Below is a small trained network, with its code and all its weights. Each question gives an input and a target symbol and asks what happens when units are switched off, that is, made to give their printed mean instead of their output.

import numpy as np


def w(rows, s, z=0):
    codes = np.array(rows[::2]) - 128.0
    scale = np.full(codes.shape[1], s)
    scale[-1] = z or s
    return codes * scale


def norm(h):
    return h / np.sqrt((h * h).mean(-1, keepdims=True) + 1e-5)


def f(y):
    return y / 2 * (1 + np.tanh(0.7978845608 * (y + 0.044715 * y**3)))


def softmax(a):
    e = np.exp(a - a.max(-1, keepdims=True))
    return e / e.sum(-1, keepdims=True)


def log_softmax(a):
    a = a - a.max(-1, keepdims=True)
    return a - np.log(np.exp(a).sum(-1, keepdims=True))


def net(x, mask):
    ids = ['αγδεζηθλμξπστφψ'.index(c) for c in x.split()]
    T = len(ids)
    res = E[ids] + P[:T]
    q, k, v = (norm(res) @ M[0].T for M in (Q, K, V))
    z = softmax(np.where(np.tri(T) > 0, q @ k.T / 3**0.5, -1e9)) @ v
    res = res + np.where(mask[0], z, O[0][:, -1]) @ O[0][:, :-1]
    y = f(norm(res) @ A[0][:, :-1].T + A[0][:, -1])
    res = res + np.where(mask[1:9], y, B[0][:, -1]) @ B[0][:, :-1]
    return log_softmax(norm(res)[-1] @ U[:, :-1].T + U[:, -1])


Q, K, V, O, A, B = {}, {}, {}, {}, {}, {}
E = w([
[117,71,129,193,63],'α',
[153,184,126,60,86],'γ',
[190,101,167,169,96],'δ',
[206,240,217,126,106],'ε',
[144,140,131,156,123],'ζ',
[142,144,168,94,81],'η',
[5,139,187,115,161],'θ',
[178,99,151,173,67],'λ',
[164,114,132,199,97],'μ',
[127,121,130,76,23],'ξ',
[89,115,144,138,127],'π',
[106,95,132,133,74],'σ',
[167,129,166,163,127],'τ',
[115,101,141,222,134],'φ',
[47,214,114,149,100],'ψ',
],0.023)
P = w([
[142,141,13,114,234],'0',
[19,224,188,174,114],'1',
[186,154,125,73,151],'2',
[5,218,205,205,134],'3',
[157,128,122,75,143],'4',
[13,221,211,147,99],'5',
[169,133,120,87,148],'6',
[124,244,246,227,99],'7',
[153,126,115,71,138],'8',
[17,229,217,205,99],'9',
[153,130,113,70,137],'10',
[2,224,177,182,113],'11',
],0.0089)
Q[0] = w([
[202,7,136,65,154],'head 1',
[87,155,161,197,37],'head 1',
[77,195,145,239,2],'head 1',
],0.0087)
K[0] = w([
[161,96,255,123,51],'head 1',
[145,102,26,124,138],'head 1',
[147,52,19,72,213],'head 1',
],0.0098)
V[0] = w([
[119,138,254,88,218],'head 1',
[17,207,52,80,188],'head 1',
[99,190,134,251,141],'head 1',
],0.0082)
O[0] = w([
[224,209,245,173,115,2],'head 1',
[105,186,102,143,28,149],'head 1',
[91,197,74,184,198,255],'head 1',
],0.013,0.0036)
A[0] = w([
[249,45,74,229,83,43],'neuron 1',
[97,136,57,211,145,167],'neuron 2',
[76,155,87,122,178,86],'neuron 3',
[109,163,232,34,109,105],'neuron 4',
[177,170,160,185,167,45],'neuron 5',
[169,188,43,145,131,253],'neuron 6',
[37,100,234,120,109,180],'neuron 7',
[65,132,236,218,133,59],'neuron 8',
],0.012,0.0042)
B[0] = w([
[29,104,70,183,177,162],'neuron 1',
[93,108,106,73,140,254],'neuron 2',
[91,149,197,175,185,195],'neuron 3',
[163,146,11,241,141,179],'neuron 4',
[146,129,138,51,123,153],'neuron 5',
[71,126,198,47,150,215],'neuron 6',
[239,123,77,52,192,222],'neuron 7',
[187,200,55,91,166,207],'neuron 8',
],0.012,0.007)
U = w([
[97,77,241,36,154,123],'α',
[197,108,76,90,13,130],'γ',
[227,123,194,110,215,135],'δ',
[180,210,97,133,183,70],'ε',
[93,152,122,134,97,68],'ζ',
[236,137,42,235,98,140],'η',
[201,218,253,238,81,253],'θ',
[180,62,204,183,202,225],'λ',
[112,85,152,215,154,176],'μ',
[190,46,97,34,89,152],'ξ',
[148,165,156,124,19,127],'π',
[96,61,61,140,70,134],'σ',
[178,160,119,138,171,32],'τ',
[93,178,190,138,161,38],'φ',
[45,190,168,138,52,190],'ψ',
],0.011,0.0054)

Each question gives the input, a string of symbols that net reads in full, and the target symbol t.
The units are the heads (3 rows each of Q, K, V and O) and the neurons (one row each of A and B). Each row of codes is followed by its name. A weight is (code - 128) times the scale printed after its matrix; where a second scale follows, it is the last column's (O, A, B and U).
mask holds one flag per unit, heads first, then neurons. A switched-off unit (its flag False) gives its mean, the last column of its rows in O or B, instead of its output. The means were averaged over made-up inputs and are rounded, as every weight is.
A unit's drop is (log p(t) with every unit on - log p(t) with that unit switched off) / (log p(t) with every unit on - log p(t) with every unit switched off).
The circuit of an input: a set's keep is (log p(t) with only the set's units on - log p(t) with every unit switched off) / (log p(t) with every unit on - log p(t) with every unit switched off). Starting from all 9 units, units are removed one at a time, each time the one whose removal leaves the highest keep (on an exact tie, the one counted first), for as long as the keep stays at least 0.8.
circuit, biggest first: the units of the circuit, biggest drop first
k most important neurons: the k neurons with the biggest drops, biggest first
drop of u: that unit's drop, to one decimal
input η ζ γ μ α λ λ η φ ζ, target η: 2 most important neurons	(neuron 4; neuron 6)
input ξ η ε ψ λ θ θ η ε, target θ: circuit, biggest first	(neuron 7; head 1)
input ξ ψ γ η δ π, target ξ: circuit, biggest first	(head 1; neuron 7)
input η η μ ψ, target η: 2 most important neurons	(neuron 4; neuron 6)
input π ψ ψ θ ψ ε ζ π η ε ε, target θ: circuit, biggest first	(neuron 2; neuron 7)
input ψ γ θ η ζ ζ ψ π φ ζ, target ψ: circuit, biggest first	(head 1; neuron 6)
input η δ γ φ η ε δ λ ψ τ σ π, target η: circuit, biggest first	(head 1; neuron 4; neuron 6)
input δ η ξ γ ψ η η σ η λ λ δ, target δ: circuit, biggest first	(head 1; neuron 8)
input γ ζ φ γ τ γ, target γ: circuit, biggest first	(head 1; neuron 3)
input ψ ζ ζ η ψ ε, target ψ: 2 most important neurons	(neuron 6; neuron 7)
input γ σ ψ τ η λ, target γ: 2 most important neurons	(neuron 7; neuron 3)
input θ η θ φ δ, target λ: 2 most important neurons	(neuron 1; neuron 7)
input δ φ ψ ξ ψ μ η, target η: drop of neuron 4	0.8
input σ τ σ σ ζ δ ε λ π ψ δ δ, target σ: drop of head 1	0.9
input ψ σ φ η φ π α φ, target ψ: drop of head 1	1.3
